Each row has a name. Each piece below is followed by the name of the row it came from, unless a question asks for something else. Each question is about the rows just above it.

N: [138  96 158 137 117 134 129 147 115 176 114]
J: [158 138  96  91  90 104 150 146 115 171  97]
G: [151 141  99  91  92 100 150 152 101 174 151]
C: [158 138  96  91  91 104 147 150  95 179  86]
Which entry of G is missing from [174 141 152 150 151  91 151  92  99 100]?
[101]
The entry that follows [171]:
[97]
The entry that follows [90]:
[104]
N without one entry, shuffled: [114 117 137 115 129 176 158  96 134 147]. Gone:
[138]
which: [158 138  96  91  90 104 150 146 115 171  97]
J
Which entry of C is missing from [150  95  91 179  91 138 104 147  86 158]?
[96]

X: [102 129 109 130 102]
P: [132 141 135 113 125]
Y: [143 140 109 116  90]
T: [102 101 108 148 140]
R: [ 95 118  91 137 102]
H: [120 101 126 126 143]
A: [103 128 127 136 134]
D: [115 149 105 100  77]
B: [147  88 108 148 137]
V: [120 142 121 122  90]
E: [100  91 107 148 136]
Y without one entry, shuffled: [109 143  90 116]. Gone:
[140]
B without one entry, shuffled: [108 137 147  88]. Gone:
[148]
The entry that follows [142]:
[121]
Where do [100  77] appear?
D
Which entry of A is missing from [134 136 103 128]?
[127]

F: [159 124 143 126 139 107 125 148]
S: [139 126 162 139 124 131 149 147]
Q: [159 124 162 126 123 107 134 148]
What comes right after [131] in the named rows?
[149]
which: [124 162 126 123]
Q
Which entry of Q is missing from [162 134 159 148 123 126 107]?
[124]
Which entry of S is missing from [131 162 126 139 149 124 139]?
[147]
Shuffled F with one entry gone: [148 139 126 125 159 143 107], missing
[124]
Which entry of F is missing from [159 148 139 124 107 125 143]?
[126]

W: [107 108 108 146  92  75 127  76 146 114 123 137 114  87 110 137 150 102
 104 149  67 117 156 111]
Z: [117 145 134 128 148 157 125 163 137 124 109 128 108 140 109 131 132 130
 123 130 165 108 134 117]
U: [155 118 130 116 116 127 132 125 110 135 116 121 148 125 160 119 111 146
  96 112 131 152 104 152]
K: [155 118 130 116 116 127 132 125 110 135 116 121 148 125 160 119 111 146
 152 112 131 152 104 152]
L: [116 121 148 125 160 122 130 163 137 124 137 128 108 140 109 131 132 130
 123 130 152 108 101 117]
which: [109 128]
Z
which: [155 118 130 116 116 127 132 125 110 135 116 121 148 125 160 119 111 146
  96 112 131 152 104 152]
U
which: [160 122]
L
which: [117 145 134 128 148 157 125 163 137 124 109 128 108 140 109 131 132 130
 123 130 165 108 134 117]
Z
which: [ 75 127  76 146 114 123 137 114  87 110 137 150]
W
The row with [160 119 111 146  96 112 131 152 104] is
U

megal: [132 116 130 117 132]
gome: [131  68 144 111 168]
Piz: [131 153 119 141 112]
gavi: [115 110 137 116 142]
Dute: [122 134 130 128 123]
Shuffled megal with one entry gone: [117 130 132 132], missing
[116]
Shuffled gavi with one entry gone: [110 137 142 115], missing
[116]
The row with [131 153 119 141] is
Piz
Right after [110] comes
[137]
The entry that follows [119]:
[141]

ridut: [ 78  98 153 179 146  94  80 122 172 170 121  79  95 148 179 151  96  79
 119 169 171 124  81  91 145 179 153  98  78 115 166 173 128  82  90 141
 179 156 102  77 112 165 176 131  83  87 138 178 160 104  78 107 162 177
 135  86  85 134 177 163 109  78 104 158]
gobu: [176 160 106  77 106 161 177 137  86  84 133 176 163 108  77 103 159 179
 140  88  83 129 175 165 112  77 101 155 178 143  90  81 126 173 168 117
  78  97 152 179 147  94  80 123 171 170 120  80  95 149 179 150  96  79
 118 169 171 123  80  91 145 179 153  99]
Feze: [167 116 153 179 153 179 145  92  80 124 171 169 120  80  96 150 179 149
  94  79 120 170 172 122  80  92 147 178 152  98  78 116 168 173 126  81
  90 143 178 156 101  78 112 165 175 130  83  88 138 178 159 105  78 109
 163 176 133  85  86 135 177 162 108  78]
which: [ 78  98 153 179 146  94  80 122 172 170 121  79  95 148 179 151  96  79
 119 169 171 124  81  91 145 179 153  98  78 115 166 173 128  82  90 141
 179 156 102  77 112 165 176 131  83  87 138 178 160 104  78 107 162 177
 135  86  85 134 177 163 109  78 104 158]
ridut
Right after [102] comes
[77]

fesi: [146 133 137 133 111 141 128 140 135 138 111 149 137 139 114 113  83 154
  98 143 117]
gevir: [118 106 149 106 110 149 108 147 143 106 107 123 149 143 111 108 125 135
 120 147 109]
Gep: [155 141 112 134 118 137 135 135 134 145 118 151 137 137 122 113  76 154
  95 134 111]
vikik: [144 151 112 150 144 111 152 112 118 153 142 147 111 143 140 144 118 133
 119 113 139]
bak: [144 155 112 147 139 108 150 109 113 151 141 141 106 112 145 142 115 131
 122 113 141]
Taf: [140 152 106 153 142 111 148 114 113 155 142 146 110 112 139 146 120 126
 125 111 143]
nif: [144 151 112 150 144 111 152 112 118 153 142 147 111 112 140 144 118 133
 119 113 139]
which: [144 151 112 150 144 111 152 112 118 153 142 147 111 112 140 144 118 133
 119 113 139]
nif
Gep without one entry, shuffled: [113 111 118 134 135 118 112  95  76 155 137 141 154 122 137 134 134 135
 145 137]. Gone:
[151]
[155 142] is in which row?
Taf

fona: [161  89 151 152  82 107  99 166 159 105 105 147 123 138 161]
Bog: [161  89 153 152  82 107  99 166 159 105 105 147 123 138 161]
ges: [109 122 112 128 120 151  92 106 115 105 105 147  82 173 110]
Riz: [155 116 150 143 112  98 148 146 150 102  98  99 155 105 145]
which: [161  89 153 152  82 107  99 166 159 105 105 147 123 138 161]
Bog
fona without one entry, shuffled: [123  89 151 152 161 159 166 147  99 161 107 105  82 105]. Gone:
[138]
What comes right after [102] in the named rows?
[98]

